Below is a small trained network, with its code and all its weights. Each question gives an input and a class and asks what happens when units are switched off, that is, made to give their printed mean instead of their output.

import numpy as np


def w(rows, s, z=0):
    codes = np.array(rows[::2]) - 128.0
    scale = np.full(codes.shape[1], s)
    scale[-1] = z or s
    return codes * scale


def f(y):
    return y / 2 * (1 + np.tanh(0.7978845608 * (y + 0.044715 * y**3)))


def log_softmax(a):
    a = a - a.max(-1, keepdims=True)
    return a - np.log(np.exp(a).sum(-1, keepdims=True))


def net(x, mask):
    res = np.array(x, float).reshape(1, 6) / 4 @ E
    y = f(res @ A[0][:, :-1].T + A[0][:, -1])
    res = res + np.where(mask, y, B[0][:, -1]) @ B[0][:, :-1]
    return log_softmax(res[-1] @ U[:, :-1].T + U[:, -1])


A, B = {}, {}
E = w([
[121,31,141],'x0',
[127,123,129],'x1',
[129,148,254],'x2',
[130,126,127],'x3',
[244,109,138],'x4',
[128,129,127],'x5',
],0.0087)
A[0] = w([
[67,125,139,83],'N0',
[73,147,113,93],'N1',
[116,44,140,90],'N2',
[57,65,123,98],'N3',
[151,88,55,145],'N4',
[41,133,111,68],'N5',
[140,118,75,33],'N6',
[121,120,67,120],'N7',
[118,136,61,141],'N8',
[124,92,102,254],'N9',
[127,95,62,50],'N10',
[171,74,129,67],'N11',
[161,82,126,95],'N12',
[250,122,100,81],'N13',
[134,122,58,107],'N14',
[100,127,197,67],'N15',
[184,13,146,90],'N16',
[206,129,135,52],'N17',
[159,148,59,67],'N18',
[140,205,118,221],'N19',
[127,110,52,41],'N20',
[215,216,89,144],'N21',
],0.014,0.0064)
B[0] = w([
[230,192,44,166],'N0',
[138,159,78,169],'N1',
[39,138,213,187],'N2',
[80,189,89,201],'N3',
[142,88,185,222],'N4',
[181,208,53,199],'N5',
[202,191,156,136],'N6',
[155,127,177,182],'N7',
[160,89,194,200],'N8',
[2,104,200,252],'N9',
[227,191,144,164],'N10',
[110,159,127,165],'N11',
[56,187,91,160],'N12',
[106,174,101,254],'N13',
[172,120,166,186],'N14',
[253,166,139,181],'N15',
[65,208,108,253],'N16',
[179,228,36,179],'N17',
[151,117,140,170],'N18',
[23,31,222,242],'N19',
[218,163,160,169],'N20',
[33,137,89,254],'N21',
],0.0063,0.0059)
U = w([
[129,203,14,4],'0',
[80,104,123,180],'1',
[249,103,192,49],'2',
[103,82,111,226],'3',
[105,76,116,191],'4',
],0.016,0.0038)

Each question gives the input, the list of numbers given to net, and the class t.
The units are the neurons (one row each of A and B). Each row of codes is followed by its name. A weight is (code - 128) times the scale printed after its matrix; where a second scale follows, it is the last column's (A, B and U).
mask holds one flag per neuron, in row order. A switched-off neuron (its flag False) gives its mean, the last column of its row in B, instead of its output. The means were averaged over made-up inputs and are rounded, as every weight is.
A unit's drop is (log p(t) with every unit on - log p(t) with that unit switched off) / (log p(t) with every unit on - log p(t) with every unit switched off).
The circuit of an input: a set's keep is (log p(t) with only the set's units on - log p(t) with every unit switched off) / (log p(t) with every unit on - log p(t) with every unit switched off). Starting from the 12 units with the biggest drops (on a tie, the unit counted first), units are removed one at a time, each time the one whose removal leaves the highest keep (on an exact tie, the one counted first), for as long as the keep stays at least 0.8.
units of the circuit, in order: the units of the circuit, biggest drop first
unit that matters most: the unit with the biggest drop
k most important neurons: the k neurons with the biggest drops, biggest first
drop of u: that unit's drop, to one decimal
input [-7,-4,8,2,-3,-1], class 2: 3 most important neurons => [N15 N9 N16]
input [3,-3,5,2,-1,8], class 2: units of the circuit, in order => [N21 N15]
input [-6,-8,2,2,8,-4], class 0: unit that matters most => N17
input [-6,-8,6,-6,4,-3], class 3: 2 most important neurons => [N21 N19]
input [-3,-6,4,-2,6,7], class 0: units of the circuit, in order => [N17 N21]
input [-8,-7,-3,-6,2,-3], class 1: 2 most important neurons => [N19 N21]
input [6,1,0,2,5,-8], class 1: units of the circuit, in order => [N2 N16]
input [2,-5,-5,-4,4,-3], class 2: units of the circuit, in order => [N4 N10]
input [8,-8,-5,-5,4,0], class 1: units of the circuit, in order => [N16 N9 N2]
input [1,2,-2,-3,6,0], class 0: units of the circuit, in order => [N17 N13]
input [-6,8,-8,0,7,-4], class 2: 2 most important neurons => [N4 N8]
input [-6,-2,7,-8,4,-1], class 4: 2 most important neurons => [N21 N19]
input [-8,1,7,-3,6,6], class 1: 2 most important neurons => [N19 N21]
input [-8,0,8,-8,3,-6], class 1: units of the circuit, in order => [N21]
input [-5,7,-7,-8,-1,8], class 4: 3 most important neurons => [N21 N19 N15]
input [5,-7,-6,-7,7,-5], class 0: 2 most important neurons => [N16 N13]
input [8,-7,7,6,8,8], class 0: units of the circuit, in order => [N16 N17]
input [-5,2,-2,-7,6,-7], class 4: 2 most important neurons => [N19 N16]
input [-4,7,0,-5,8,6], class 0: 2 most important neurons => [N17 N13]
input [1,-8,-2,0,-8,-7], class 0: units of the circuit, in order => [N5]
input [8,8,1,1,4,4], class 1: 2 most important neurons => [N16 N2]
input [-8,-5,0,-3,6,6], class 1: 2 most important neurons => [N19 N5]
input [-7,-3,-5,4,5,1], class 1: 2 most important neurons => [N21 N19]
input [7,-7,-2,-1,8,4], class 0: drop of N19 => 0.1
input [8,7,-2,-8,-8,-1], class 0: drop of N3 => 0.3
